Below is a small trained network, with its code and all its weights. Each question gives an input and a class and asks what happens when units are switched off, that is, made to give their printed mean instead of their output.

import numpy as np


def w(rows, s, z=0):
    codes = np.array(rows[::2]) - 128.0
    scale = np.full(codes.shape[1], s)
    scale[-1] = z or s
    return codes * scale


def norm(h):
    return h / np.sqrt((h * h).mean(-1, keepdims=True) + 1e-5)


def f(y):
    return np.maximum(y, 0)


def log_softmax(a):
    a = a - a.max(-1, keepdims=True)
    return a - np.log(np.exp(a).sum(-1, keepdims=True))


def net(x, mask):
    res = np.array(x, float).reshape(1, 8) / 4 @ E
    u = 0
    for l in range(3):
        y = f(norm(res) @ A[l][:, :-1].T + A[l][:, -1])
        res = res + np.where(mask[u : u + 7], y, B[l][:, -1]) @ B[l][:, :-1]
        u += 7
    return log_softmax(norm(res)[-1] @ U[:, :-1].T + U[:, -1])


A, B = {}, {}
E = w([
[44,178,155,178,126,82,191,137,121,126],'x0',
[77,85,175,70,23,162,149,117,172,135],'x1',
[150,222,180,77,55,53,51,71,77,77],'x2',
[131,130,129,132,124,127,127,127,130,127],'x3',
[123,118,62,84,140,42,158,24,155,170],'x4',
[126,131,122,126,124,131,128,129,125,127],'x5',
[190,90,121,44,153,67,189,225,87,37],'x6',
[177,103,185,123,156,196,211,1,21,168],'x7',
],0.0044)
A[0] = w([
[132,178,112,202,192,99,83,156,68,143,79],'L0N0',
[255,84,95,102,87,156,76,137,140,160,93],'L0N1',
[181,123,171,157,167,168,189,79,73,151,5],'L0N2',
[169,145,107,163,111,140,66,146,181,136,194],'L0N3',
[160,109,164,143,136,40,182,212,119,126,96],'L0N4',
[184,153,69,157,208,96,98,112,93,92,44],'L0N5',
[126,170,200,146,130,219,88,226,80,119,7],'L0N6',
],0.0073,0.0027)
B[0] = w([
[105,71,100,121,18,163,120,153,151,132,227],'L0N0',
[105,153,142,226,69,69,233,139,107,107,238],'L0N1',
[86,165,205,94,121,120,125,82,229,36,254],'L0N2',
[50,165,170,193,224,125,136,133,125,122,244],'L0N3',
[109,153,185,134,149,135,178,114,55,173,233],'L0N4',
[159,113,137,147,50,149,123,193,189,141,233],'L0N5',
[176,97,47,110,148,1,117,47,196,201,244],'L0N6',
],0.008,0.0038)
A[1] = w([
[130,124,161,150,51,91,68,126,75,184,248],'L1N0',
[121,238,112,132,80,143,214,74,100,168,112],'L1N1',
[130,186,116,111,124,69,67,92,144,171,137],'L1N2',
[187,221,115,123,58,101,2,126,37,43,177],'L1N3',
[170,128,122,118,128,211,128,70,85,89,81],'L1N4',
[86,53,143,157,231,203,159,189,157,181,201],'L1N5',
[86,203,234,129,163,103,145,142,143,144,105],'L1N6',
],0.0058,0.0016)
B[1] = w([
[113,64,114,148,124,254,178,105,137,145,228],'L1N0',
[102,133,119,147,135,70,85,175,132,186,253],'L1N1',
[121,92,134,82,132,129,94,58,116,145,219],'L1N2',
[98,29,44,97,197,141,238,92,122,86,215],'L1N3',
[84,182,136,134,171,212,107,131,97,32,154],'L1N4',
[117,87,64,106,99,139,118,57,90,70,244],'L1N5',
[94,88,120,131,87,112,148,98,114,66,251],'L1N6',
],0.007,0.0043)
A[2] = w([
[57,140,101,170,133,170,89,85,123,98,227],'L2N0',
[132,124,37,149,142,120,73,210,148,120,171],'L2N1',
[191,134,151,2,151,103,186,220,108,94,193],'L2N2',
[112,102,105,167,119,24,153,139,114,167,179],'L2N3',
[58,155,83,102,163,80,78,182,150,71,3],'L2N4',
[76,122,188,53,64,141,167,106,164,141,160],'L2N5',
[112,116,120,74,161,79,167,147,209,175,177],'L2N6',
],0.0069,0.0012)
B[2] = w([
[199,118,193,96,181,106,156,233,24,151,247],'L2N0',
[152,154,132,34,105,166,121,109,137,110,170],'L2N1',
[108,149,195,147,176,234,45,143,95,254,178],'L2N2',
[142,111,134,155,98,51,150,78,137,150,248],'L2N3',
[163,203,246,81,129,147,169,67,156,42,165],'L2N4',
[179,140,73,157,123,112,101,235,182,110,253],'L2N5',
[193,162,94,118,134,174,47,123,161,161,199],'L2N6',
],0.0082,0.0063)
U = w([
[200,156,103,86,167,96,93,20,173,191,133],'0',
[131,95,165,125,139,103,177,152,121,120,255],'1',
[107,169,143,202,84,83,228,140,80,119,158],'2',
[96,208,226,88,168,176,133,86,158,5,94],'3',
[70,135,204,166,219,199,64,150,16,215,49],'4',
[150,90,130,123,133,96,152,155,107,107,165],'5',
[79,38,40,59,192,173,181,96,82,57,55],'6',
[153,125,80,128,1,191,84,208,118,110,14],'7',
],0.0086,0.0044)

Each question gives the input, the list of numbers given to net, and the class t.
The units are the neurons (one row each of A and B). Each row of codes is followed by its name. A weight is (code - 128) times the scale printed after its matrix; where a second scale follows, it is the last column's (A, B and U).
mask holds one flag per neuron, layer by layer. A switched-off neuron (its flag False) gives its mean, the last column of its row in B, instead of its output. The means were averaged over made-up inputs and are rounded, as every weight is.
A unit's drop is (log p(t) with every unit on - log p(t) with that unit switched off) / (log p(t) with every unit on - log p(t) with every unit switched off).
The circuit of an input: a set's keep is (log p(t) with only the set's units on - log p(t) with every unit switched off) / (log p(t) with every unit on - log p(t) with every unit switched off). Starting from the 12 units with the biggest drops (on a tie, the unit counted first), units are removed one at a time, each time the one whose removal leaves the highest keep (on an exact tie, the one counted first), for as long as the keep stays at least 0.8.
circuit, biggest first: the units of the circuit, biggest drop first
k most important neurons: the k neurons with the biggest drops, biggest first
top k neurons in layer l: the k neurons of layer l with the biggest drops, biggest first
input [6,0,2,5,1,7,-1,-8], class 3: circuit, biggest first -> (L2N4)
input [-5,-8,-2,-6,1,-4,2,-7], class 7: top 3 neurons in layer 0 -> (L0N5, L0N0, L0N2)
input [6,6,-1,-6,8,-7,8,1], class 0: 2 most important neurons -> (L2N6, L2N0)
input [-8,-2,-5,0,0,5,8,-3], class 2: top 2 neurons in layer 0 -> (L0N1, L0N4)
input [-3,8,-3,4,-5,4,-8,-1], class 4: circuit, biggest first -> (L2N0, L0N3)
input [0,8,8,-6,3,1,6,1], class 6: 4 most important neurons -> (L1N3, L0N6, L0N5, L1N0)
input [-6,0,8,-4,7,-2,5,-3], class 6: 2 most important neurons -> (L1N3, L0N6)
input [-8,5,7,-2,-4,8,5,4], class 2: top 3 neurons in layer 1 -> (L1N5, L1N2, L1N1)
input [-4,-6,1,2,4,-8,5,8], class 3: top 2 neurons in layer 0 -> (L0N2, L0N6)
input [1,-7,-8,7,-4,-4,-7,3], class 6: 2 most important neurons -> (L1N5, L2N2)
input [-1,4,0,-5,6,-2,-1,7], class 3: top 2 neurons in layer 0 -> (L0N2, L0N6)
input [-3,-1,-8,4,5,4,-7,-7], class 6: 2 most important neurons -> (L1N5, L0N6)
input [5,0,5,-7,-8,-2,-3,-8], class 0: 2 most important neurons -> (L0N6, L0N2)
input [-6,3,5,-2,-6,-3,-7,-8], class 3: 4 most important neurons -> (L0N3, L2N4, L0N4, L2N2)
input [2,5,-7,-6,-7,-1,-8,-6], class 4: 4 most important neurons -> (L2N0, L0N2, L0N3, L2N5)
input [-4,-5,1,3,-8,5,-6,-1], class 0: circuit, biggest first -> (L0N6)
input [3,-3,-8,4,-5,5,-3,0], class 6: 4 most important neurons -> (L1N5, L0N1, L2N5, L1N1)
input [-2,7,-4,3,4,3,-2,5], class 7: circuit, biggest first -> (L2N5, L0N6, L1N3)
input [2,-8,5,1,5,-8,8,5], class 4: circuit, biggest first -> (L2N2, L0N6, L0N1)
input [-3,-2,2,-2,-5,-1,7,2], class 4: top 2 neurons in layer 2 -> (L2N2, L2N5)
input [-2,2,7,-2,-6,-5,-5,5], class 6: circuit, biggest first -> (L1N3, L0N4)
input [-3,-4,1,-6,3,-2,1,7], class 3: circuit, biggest first -> (L0N2)
input [-1,4,5,0,-2,-6,-8,-3], class 4: circuit, biggest first -> (L0N3, L2N0)
input [-5,4,-6,-3,-4,-1,-2,-8], class 3: top 3 neurons in layer 2 -> (L2N4, L2N1, L2N5)
input [4,-6,-4,0,0,-1,-3,-1], class 7: 2 most important neurons -> (L0N0, L0N5)
input [2,3,5,-5,2,3,-6,7], class 3: circuit, biggest first -> (L0N2, L0N6)
input [-8,4,0,-1,1,8,2,-8], class 2: 2 most important neurons -> (L0N1, L0N3)
